Each row has a class, written as a number after it.
[-52 -38 -21 -27 -21 -15 -30  -5  34 -13 -27 -51  34 -22   2   0  43  -5
  22 -22 -18 -27 -35  12  16   2  -4 -61  24  40   6   5   6   7  13 -34
  38 -42 -30  26   6 -25  -3]  0
[-25 -42 -18 -40 -16 -19 -63  -6   4  16   0 -53  49  -6   1 -10  40  43
  21  13 -14 -18 -19   0   8   7  16 -34   1  26   7  -2   9  31  18 -58
  56 -11 -26   7 -21 -23 -20]  2
[-28 -42 -23 -42 -24 -11 -49   4   0   2  -3 -52  33 -12  -2 -13  27  48
  17  -4 -23 -38  -8  16  24   8  19 -46  -5  23  14   7   1  22  27 -40
  60   8 -22  12 -25 -24  -9]  11
[   7  -43   10  -20  -31   45  -14   15   44    4    0  -15   24   -9
  -54    7  -26   23   -1  -19  -40   -4   13  -17   29  -33    2  -59
   21   22   21   36    2 -103   24  -54   37   38    2   29  -28   35
  -44]  10
[ -4  10  22 -24 -24  37 -34 -10  54 -10 -14   6 -17 -11 -30  24 -23 -31
  18  12 -12 -17  33 -25 -23  -8  12 -34  25  23  41   9 -21 -57   7 -79
  28  20   4  31   0  22 -47]  6
[-20  -2  30 -57 -47  28  13 -19  41 -20  -8   7   9 -11 -34   9 -30  -9
  25   7 -53  -7  21   9  -4 -54  28 -44  -6  10   8  25 -42 -80   3 -75
  29  25  22   7 -15  20 -47]  8
[-19 -75 -20 -20 -24   1 -18  41   4 -28 -32 -74  47 -20 -18 -13   6  21
  11 -11 -49 -24 -11  24  38 -11  13 -34   1  36   2  20   2  32  13 -13
  41  16 -11  12 -20   0 -31]  11
[-46 -50 -21 -30 -23 -31 -43   6  33 -27 -21 -59  22 -29   1   5  26 -12
  15 -25 -22 -44 -23  -2  29  18   2 -56  21  33  20   6  24  12   7 -38
  42  -8 -10  27  -5 -14  -9]  1
[-52 -44 -16 -24 -39 -23 -15   6  24 -29 -32 -57  30 -20   3  16  30   2
  14 -23 -13 -43 -39   4  43  -4  -7 -68   7  27   6  25  13  21   9 -20
  40 -10 -28  49  -5 -21 -26]  10
[-36 -51  -9 -38 -39 -16 -30  -8  13 -16   3 -51  71 -16 -40 -34  19  -3
  11 -25 -23 -25  -9 -15  31 -14  29 -81   0   9  -6  20   8  25 -16 -18
  74  19 -15   0 -26 -13 -27]  3
[-55 -58 -10 -35 -24 -16 -20   6  21 -15   0 -42  61 -18 -38 -23  11 -14
   6 -27 -39 -10 -24 -18  18  -9  22 -74  19  13  -3  37  -3  40 -24 -17
  72  19  -4  28 -17 -10 -21]  8
[-20 -73 -15 -33 -17   0 -14  48  20 -24 -23 -75  40 -20 -14 -34  -4  -2
 -12 -19 -54 -18  -7   8  33 -23  13 -24  -1  51   3  25  22  23  15 -31
  45   8 -12   1 -23   6 -26]  5
[-24 -68 -21  -9 -19   9  -2  38  14 -14 -40 -87  44  -9 -22 -15  -5  13
  12   6 -27  -7 -16  26  24 -15   4 -15  12  42  -6  44  21  19  17 -27
  39   7 -18   3  -3   5 -35]  7
[-16 -54 -17 -34 -28 -12 -51  -4   5   7  -1 -61  47 -15  11 -20  36  39
  23   2 -22 -15 -11  12  13  10  14 -43   8  29  10   9   5  19  15 -59
  71  -1 -26  17 -25 -29 -13]  2
[  6   6  22 -52 -37  25  -1 -22  36 -38  -8   9 -11 -40  -6  -7 -25   2
  -6   5 -53 -15  30  18 -12 -53  27 -47   9  13  32  41 -36 -77   3 -68
  31  20   5   8  -3   7 -40]  4
[   1  -27   11  -23  -43   45  -14   15   45    5  -11   -6   17  -18
  -41   12  -33   32    8   -8  -37   -3   15  -13   38  -36    9  -42
   21   22   32   38  -10 -114   28  -65   38   28   -8   30  -20   45
  -46]  10
[-34 -64 -18 -31 -13 -22 -67  16  -5  21  -1 -37  67 -16   6 -32  28  66
   7   4 -28 -18 -29  12  20   1  23 -39   7  21  -7  20  -1  62  12 -45
  66 -12 -33  17 -35 -24 -29]  10
[-25 -39 -17 -33 -22 -23 -41   2  33 -28 -12 -55  23 -34  -4   6  37  13
  22 -16 -20 -47 -12   8  30   3   5 -69  -6  41   4   5  19  10  30 -27
  43 -21 -14  17 -20  -9 -27]  3
[ -9  -6  35 -66 -38  24   7 -20  22 -30  15  23  -5 -39 -27   2 -23 -14
 -25   8 -62 -21  21   6 -11 -55  43 -32 -21  23   8  -7 -46 -46 -14 -73
  29  33  18  22 -16  12 -30]  5
[ 13  11  37 -22 -16  40 -44   3  59 -21  -7   7 -19 -19  -9  18 -17 -13
   3  18 -23 -32  37 -23 -28 -22  14 -62   6  27  46  11 -14 -67  23 -74
  25  21   9  11  -3  38 -68]  4
[  3 -17  13 -18 -25  40 -17  12  36   0 -13 -11  16 -19 -42   6 -41  16
   2  -9 -44  -2  22  -8  22 -20  12 -29  27  12  31  55 -16 -86  21 -80
  41  24  18  44 -24  41 -25]  6
[-50 -60  -4 -34 -27 -27 -32  14  26 -20   3 -52  51 -16 -21 -26   9   3
   1 -30 -41 -25 -15 -20  29 -11  23 -84  18   9   2  36  12  25  -2 -14
  78  38  -6   9 -14  -5 -33]  4
[ 15  13  29 -26 -25  48 -37  -1  63 -22 -14   2 -23 -21 -33  26  -1 -38
  20  24 -23 -26  35 -24 -31 -17  11 -46  11  33  41   1 -11 -90  14 -67
  37  22   5  25  -1  36 -52]  2
[  1 -29  13 -22 -22  44 -26  15  43   4 -13 -16  25 -17 -50   4 -39  32
   4   0 -50   6  24  -9  25 -29  16 -26  17  18  24  39 -15 -92  19 -68
  39  14  18  26 -29  43 -38]  8
[-11 -18  17 -58 -46  19  -5 -20  38 -28   5  18  -2 -43 -31  12 -25 -12
   9   0 -49  -7  24  14  -8 -45  41 -28  11  23  17   7 -38 -69 -16 -85
  22  32  24  11  -4  11 -34]  1
[-51 -57 -18 -28 -36 -26 -34   8  33 -34 -21 -48  24 -38  15  -4  35   1
   9 -18 -27 -48 -26   6  47   4   0 -67   4  36   9   5  14  20  15 -14
  49  -6 -32  36 -13 -12 -19]  10
[-19 -69 -11 -25 -21   6 -21  49  16 -21 -26 -67  45 -13 -21 -27  -1  10
  -4  -5 -43 -17 -12   2  31 -21  11 -20   7  50   4  23  12  12  17 -31
  75  -2 -15  -5 -18  10 -37]  5
[-34 -30 -24 -34 -26 -15 -42   2  29 -25 -25 -54  24 -34  -3   9  34   8
  29 -15 -23 -33 -21  19  37   7  -2 -80  26  36  20  18   8   8  16 -20
  43 -23 -27  44  -1 -19  -9]  11
[ 17  22  21  13 -13  50  13  32  30 -13 -21   1 -24  22 -38  30 -33 -11
  -5   5 -20  18  38  17  -9 -15  -5  10   4  29  56  28 -18 -64  21 -77
  26  23  39 -10  -5  39 -44]  6
[-68 -77  -8 -36 -36 -24 -10   2  19  -7   3 -42  59 -26 -27 -14   4 -24
  -3 -28 -45 -18 -22  -6  24  -8  22 -68   9  12   4   8  -2  60 -22 -14
  56  22  -5  13 -17   2 -38]  9
[  1 -33  15 -20 -39  43 -11  12  40   8  -4  -3  17 -28 -41   8 -35  14
 -13 -13 -53   7  22 -10  11 -30  10 -46  19  13  34  34 -14 -68   5 -73
  33  23  26  41 -23  45 -44]  9
[ -3 -11  21 -70 -38  33   4 -11  29 -27  15  21  -6 -40 -38  12 -29 -16
 -22   9 -59 -14  21  17  -7 -55  41 -38 -16  26   5  31 -43 -66  -4 -71
  26  15  20  30 -14  27 -26]  5
[ 11  22  33 -26 -16  39 -39 -14  51 -21  -4  14 -26 -21 -13  18   7 -31
  20  16 -22 -41  32 -35 -49  -6  19 -37   8  24  38 -33 -20 -70   6 -78
  29  34   5  24  -8  21 -49]  2
[-29 -31 -21 -40 -33  -9 -64  -1 -11  19 -13 -55  55  -9   8 -19  31  59
  24   1 -19 -17  -8  10  29   2  11 -46  13  17  17  11   9  36  17 -63
  53  -1 -27   9 -21 -29 -17]  11
[ 25  19  18   1 -26  58   6  26  29  -5 -27  -7 -17  14 -40  21 -26   5
 -14  25 -23  24  32  10 -13 -25  12 -18  -1  25  29  42 -19 -60   8 -74
  18  32  42  23  -7  36 -34]  7
[-40 -55   3 -31 -33 -28 -22  -4  16  -9 -15 -52  67 -16 -30 -25  15 -22
  12 -10 -44 -17 -29 -19  18 -10  23 -72  27  10   5  40   4  10 -23  -9
  73  27 -22  15 -12 -14 -17]  2
[ 28  14  32  -5 -15  57   9  12  23  -3 -20  -1  -6  21 -27  38 -24 -15
  -4  26 -33  19  29  18 -27 -21  -6 -13   1  21  39  36 -19 -72   5 -61
   0  21  42   8 -10  38 -52]  2
[-55 -35 -14 -18 -23 -32 -25  23  42 -30 -23 -59  24 -18   0  16  26  -1
  30 -17 -16 -30 -27  13  31   8   1 -54  -3  44  11  10   9  12  20 -36
  37 -34 -16  17   0  -1 -22]  8
[ 29  14  22  -3 -21  45  -2  32  23 -14 -27  -6 -18   4 -23  24 -38   5
 -13  14 -31  18  44  25  -7 -23  -2  -2  11  23  49  51 -16 -78  13 -63
  12  10  29 -14  -4  43 -51]  4
[-34 -55 -30 -23  -9 -23 -43  12  35 -31 -14 -61  24 -28   6   6  27 -12
   6 -19 -18 -34 -24  13  23  16  -2 -68   9  40  23  16  17  34  10 -35
  38 -26  -8  38  -3  -9 -12]  1
[ 20  28  21 -17 -22  72  -1  38  20  -4 -26  13 -15  20 -31  24 -37  -7
 -26  21 -31  26  32  11 -11 -24   5   9  -1  26  34  42 -26 -50   5 -60
  11   1  50  18 -13  52 -46]  5
[-28 -32 -19 -41 -34   1 -52   6  -5  11   6 -38  52  -9  15 -30  23  54
  -4 -13 -19 -19 -12   3  12   0  23 -34  -2  30  10  -4  -6  45   4 -62
  77  -5 -24  21 -28 -21 -20]  5
[-53 -54  -5 -39 -31 -20 -41  13  21 -17   4 -41  50 -11 -21 -33   9 -21
 -13 -30 -36 -37 -16 -26  28 -12  33 -73   1   8  -6  19  13  43 -19 -19
  80  28   2  30 -21 -11 -11]  5
[ -5 -69 -21 -37 -27  10 -30  26  12 -25 -27 -72  51 -26 -28 -31  11  25
  13  -1 -32  -5 -10  20  40 -24   3 -40   5  45  -3  39  20  16  22 -38
  44 -16 -20 -23 -22   1 -52]  3
[  0  17  37 -27 -28  43 -43  10  52 -25  -8   6 -20 -22 -15  11 -18 -13
   0  10 -27 -27  40 -21 -37 -16  17 -49   8  20  36   2 -19 -57   8 -62
  34  35   7  15  -2  30 -73]  4
[ -3 -14  24 -27 -13  44 -51  13  54 -21  -2  16  -8 -20 -31  11  -5 -26
   4  16 -24 -22  28 -22 -32  -7  30 -32   5  32  29  -8 -12 -26   2 -74
  31  31  30  21  -9  33 -49]  1
[  8 -14   7 -53 -30  32  -9 -17  41 -35   2  12  -5 -33 -40   9 -21 -20
   3   5 -42 -13  25  17 -18 -46  31 -42   6  23  25  22 -35 -75  -1 -81
  34  15  17   8  -5  14 -36]  1
[ -2   9  44 -39 -23  39 -48  14  49 -21 -12  10 -17 -30  -6   3 -19  -6
   1  21 -35 -31  35 -14 -20 -20  25 -48   6  21  28  20 -14 -49  15 -66
  25  37  16  14 -10  40 -67]  4
[-41 -53  -9 -31 -32 -28 -33   3  15 -12   0 -51  72 -21 -36 -31   6   3
   6 -19 -34 -18 -18 -10  28 -15  28 -77   3   7 -10  34   2  29 -14  -8
  63   9 -21   1 -18  -8 -36]  3
[-36 -59 -11 -26 -17  -2  -7  34  11 -10 -42 -83  41 -25 -24  -9  -5  20
   6   5 -38 -10 -23  17  33 -22   6 -16  18  37 -10  43  26  18  14 -43
  19  15 -13  15  -4   4 -34]  7
[ -5  11  28 -29 -33  45 -23   9  63 -18 -11  14 -22 -17 -27  13 -20 -38
  -3  11 -22 -26  35 -16 -25 -24  21 -56 -10  21  34   9 -22 -54  11 -61
  28  23  26  17  -9  44 -63]  9
[-46 -56 -13 -41 -30 -12 -54  -3   5  16  -5 -42  45 -12  -4 -32  32  51
   0   6 -20 -10 -21  22  27   0  23 -32   2  36   3   9  -9  10  10 -53
  76  -9 -21 -14 -18 -27  -3]  0
[-37 -52 -13 -30 -31 -25 -49  12   3  11   2 -60  52   0  -4 -17  26  49
  20 -18 -23 -21 -11  -1  12  11  21 -39  -5  23  -4   5   2  27  17 -67
  69   5 -14   2 -37 -28 -18]  8
[-51 -49  -7 -39 -31 -25 -42  -1  17 -13   0 -43  67 -26 -31 -27  11   6
   3 -21 -38 -27 -18  -9  22  -7  32 -69   9   3 -15  35   7  38 -16 -10
  56  14 -12  12 -21 -14 -36]  3
[  15  -19   24  -27  -37   50  -11    3   34    1  -11  -21   10  -24
  -37   20  -29   10    2    1  -50    0   17   -8    8  -26    5  -41
   18   18   33   47  -10 -107   17  -75   28   33   15   43  -19   36
  -38]  2
[-27 -85 -15 -28 -11  -7 -24  44  18 -27 -31 -72  41 -24 -12 -20  -7  -7
   1  -7 -53 -12 -11  26  26  -8   5 -19  14  41   3  31  20  31  11 -28
  30  12  -1 -16 -16   7 -46]  1
[-33 -46 -21 -31 -32  -9 -48  12   7   7 -10 -60  57   0  -1 -33  21  53
  15 -10 -18  -7 -11  20  26   7  18 -36  -5  29   9  17  -2  30  16 -50
  72 -12 -26  -1 -33 -22 -18]  8
[-30 -52 -13 -29 -34 -14 -53   9   3  15   4 -49  57   3   1 -32  32  53
  24 -17 -19  -6 -16   8   9  19  17 -40   7  34   4  -1   1  29  14 -71
  69  -5 -22 -11 -36 -29 -16]  8
[-18 -15  26 -65 -41  22   9 -22  32 -21   4  27   0 -39 -25   7 -27   1
   2   6 -53 -26  13  11   9 -55  36 -46  -3   7  -3  32 -42 -76  -7 -53
  18  44  12  34 -20  17 -38]  10
[-11 -23  14 -36 -41  61 -23   8  47   7 -23  -3  18 -27 -46   1 -33  23
 -15   1 -54  12  11   0  26 -43  18 -42  23  23  24  48 -25 -98  12 -56
  31  21   9  31 -10  42 -37]  0
[-55 -67 -13 -31 -27 -23 -20 -14  19   0  -7 -48  65 -19 -19 -28  14 -27
   3 -25 -43 -17 -27 -17   5 -18  21 -82  26   9  -7  30 -10  22 -24 -16
  61   7 -20  20  -4 -26  -9]  0
[ -8 -49  17 -24 -38  33 -12  13  31   3  -9  -9  24 -27 -34  17 -34  23
  -8  -1 -60 -15  13 -20  27 -33  17 -39   8   5  15  44 -13 -72  11 -62
  22  37  10  61 -29  43 -39]  10
[-29 -74  -8 -28 -17  -4  -8  23  19 -24 -29 -69  41  -9 -12 -25  -3  -7
   8  -7 -33 -18 -16  17  30  -3   0 -32  15  47   3  42  14  21  19 -20
  42  21 -15 -11 -18  -2 -34]  6
[  7 -31  10 -24 -43  51 -12   6  44   7 -13 -15  19 -18 -50   1 -32  13
  -1 -14 -38   4  32  -3  31 -36   9 -41  18  19  44  25  -3 -90  21 -77
  45  18  11  13 -27  43 -43]  9
[-23 -46 -18 -36 -33 -16 -50  -8  -2   7  -1 -56  45 -14  11 -11  38  53
  21  -6 -22 -31 -16  -1  14  10  20 -31  -4  23  11 -17   4  23  17 -67
  62   8 -32  15 -28 -27 -18]  2
[-27 -49 -29 -26 -32 -14 -47   3  -1  21   6 -40  49 -13   1 -26  26  52
  -2 -23 -21  -5  -6  13  15  10  17 -36   9  20  22  -6   1  55  10 -61
  71  -7 -27  -1 -32 -24 -26]  9
[-24 -45 -15 -34 -21 -17 -50  -7   3  14  -1 -68  53  -7   4 -25  28  45
  15  -3 -18 -18 -10   2  26   7  16 -41   4  24  18   3  11  20   9 -55
  64  15 -32  11 -27 -26 -16]  2
[-51 -66  -9 -27 -22 -38 -16  10  14 -11  -6 -55  61  -9 -34 -24   0 -13
  12 -32 -44 -29 -29 -20  21 -14  19 -74   3  -1 -15  33   0  25 -17  -5
  66  18   0  22 -23 -12 -15]  8
[-17  -9  37 -33 -16  54 -38  -4  60 -18 -13  14 -16 -21 -30   2  -7 -16
   2  18 -28 -30  20 -14 -20 -29  27 -43   2  27  17  -3 -26 -60  10 -70
  41  26  16  22  -2  17 -49]  0
[ -9  -1  30 -69 -33  44   6 -11  34 -24  -1  17  -2 -37 -27   0 -25 -10
 -14  13 -61 -11  17   8 -16 -62  41 -23 -11  30   9  17 -41 -37   3 -67
  28  21  16  34 -11  15 -40]  5
[  4 -17   6 -20 -31  52 -12   9  43   6 -16 -27   2 -19 -52  18 -42  19
   3   5 -40   7  21  -6  11 -28  10 -34  26  14  18  46  -7 -99  21 -80
  24  25  17  52  -9  38 -33]  7
[-43 -38 -17 -41 -33 -18 -33  17  25 -25 -24 -63  26 -20  -1   3  15  -3
  -2 -14 -22 -42 -25   7  42  -2   9 -57  -9  39   9  16   7  21  12 -27
  51 -27 -19  45  -9  -4 -15]  5
[-40 -49 -18 -30 -24 -31 -48  11   2   6  -4 -64  53  -2  -3 -30  24  51
  20  -8 -22 -11  -9  15  28  16  21 -34  -2  18  -6  17  -5  25  13 -55
  82 -15 -19   4 -35 -29  -5]  8
[-34 -23 -15 -28 -10 -35 -40  23  31 -27 -20 -64  17 -40  24  -2  19  21
   8 -30 -19 -47 -23  14  22   4   6 -68  10  37  17  31  15  22  19 -31
  24 -15 -24  38  -2 -12 -23]  4
[-25 -21 -20 -37 -33 -15 -37   4  26 -31 -19 -61  23 -39  -7   7  34  13
  18 -21  -9 -38 -18  15  31   8   2 -69   2  46  11  15  11   7  21 -34
  37 -30 -31  23 -12 -12 -31]  3
[   4  -29    7  -18  -37   49   -6   12   48    0  -13  -25   24  -10
  -52   11  -35   19   12  -10  -47   19   26   -2   18  -33    6  -34
   18   26   31   45  -19 -110   22  -67   49    7   21   26  -22   38
  -33]  8
[ -1 -18  18 -56 -44  35  12 -26  26 -32  -3  12  -1 -38 -49  13 -21 -12
  13   3 -60 -12  25  19  -7 -49  35 -41   8  17  19   6 -47 -60 -11 -54
  20  37   3  26  -5   1 -31]  11
[-57 -66   3 -24 -27 -35 -19  16  19  -8  -2 -51  64 -12 -31 -25   6 -17
  19 -26 -48 -10 -17 -17  31  -9  19 -66  12  10 -12  20   3  21 -15 -11
  74  23  11   6 -25  -3 -15]  8
[-31 -43 -21 -20  -7 -33 -36   4  32 -26 -13 -59  22 -29   6  22  38 -12
  18 -10 -27 -46 -25 -15  20   8  -5 -67   8  30  16   4  21  17   9 -30
  34 -13 -11  48  -3   0 -15]  2
[-12  -6  26 -56 -45  34  14 -13  31 -31   0  12   1 -32 -33   3 -33 -15
   8   3 -61  -7  20  22 -18 -44  32 -43 -12  12   6  30 -57 -63  -8 -76
  26  19  17  23 -15  19 -43]  8
[  1  19  27 -30 -22  42 -44  -2  61 -17 -11  13 -18 -17 -34   4 -21 -31
  10  16 -14 -26  33 -19 -20 -12  19 -50  17  27  42  25 -20 -70  20 -70
  52  22   1  17  -6  30 -47]  6
[-27 -78 -14 -24 -26  -5 -11  48  22 -21 -31 -75  48 -18 -24 -27  -8   9
  21 -13 -42  -3 -14  33  38 -11   9 -23   4  49  -6  34   9   8  13 -19
  38  -3 -20 -17 -20  12 -34]  8
[-63 -46 -11 -25 -25 -45 -34   6  16  -8 -10 -43  60 -13 -23 -30   2 -19
  15 -28 -42 -23 -14 -20  29   3  27 -52  27  -6   1  23   2  44 -19 -29
  69  24 -13  18 -17 -10  -9]  6
[-39 -69 -22 -15 -36 -30 -20  13  25 -27 -26 -64  36 -12   1   1  29  -1
  18 -24 -22 -45 -32   1  41   5  -5 -73   5  26   3  22  15   9  15 -21
  51 -15 -30  38 -16 -17 -13]  10
[-34 -70 -24 -39 -22 -20 -61  -7  -8  14   6 -58  52 -15  10 -13  22  41
   0  -3 -25 -17  -8  14  11  17  17 -26   5  23  12  -1   6  56   9 -64
  60   3 -15   3 -29 -34 -22]  1
[-29 -71 -10 -22 -22  -1 -12  47   8 -11 -30 -58  48  -7 -16 -18   1  22
  12 -11 -33 -22 -23  18  42 -15   2 -28   8  31  -9  37  17  21  16  -9
  43  21 -22  -2 -25   7 -51]  10
[  4 -22   9 -12 -24  43 -16  23  50   3  -7 -13  17  -8 -44  -3 -36  30
   6 -11 -49  13  21  -8  19 -21  13 -35  16  21  32  43 -19 -98  24 -63
  46  13  20  27 -26  46 -28]  8
[-49 -33 -22 -30 -33 -21 -33  14  26 -19 -25 -48  19 -30   4  10  32   5
  29 -19  -6 -33 -36   5  30   6  -7 -60  19  32   6  19   8  20  13 -34
  43 -29 -36  46   1 -19 -26]  10
[-20 -86 -21 -29 -21  -6 -20  37  15 -20 -38 -80  44 -15 -18 -17 -10   2
   1  -6 -44 -15 -14  16  37 -18   6 -19   3  42  11  28  19  21  11 -23
  31  14  -3 -13 -17   8 -39]  1
[-17 -10  33 -37 -16  55 -54  -6  63  -6 -18  19 -11 -16 -19   7  -3 -26
   3  40 -27 -25  16 -14 -30 -24  18 -55  10  29  22  29 -20 -58  13 -71
  29   0  20  20   3  30 -49]  0
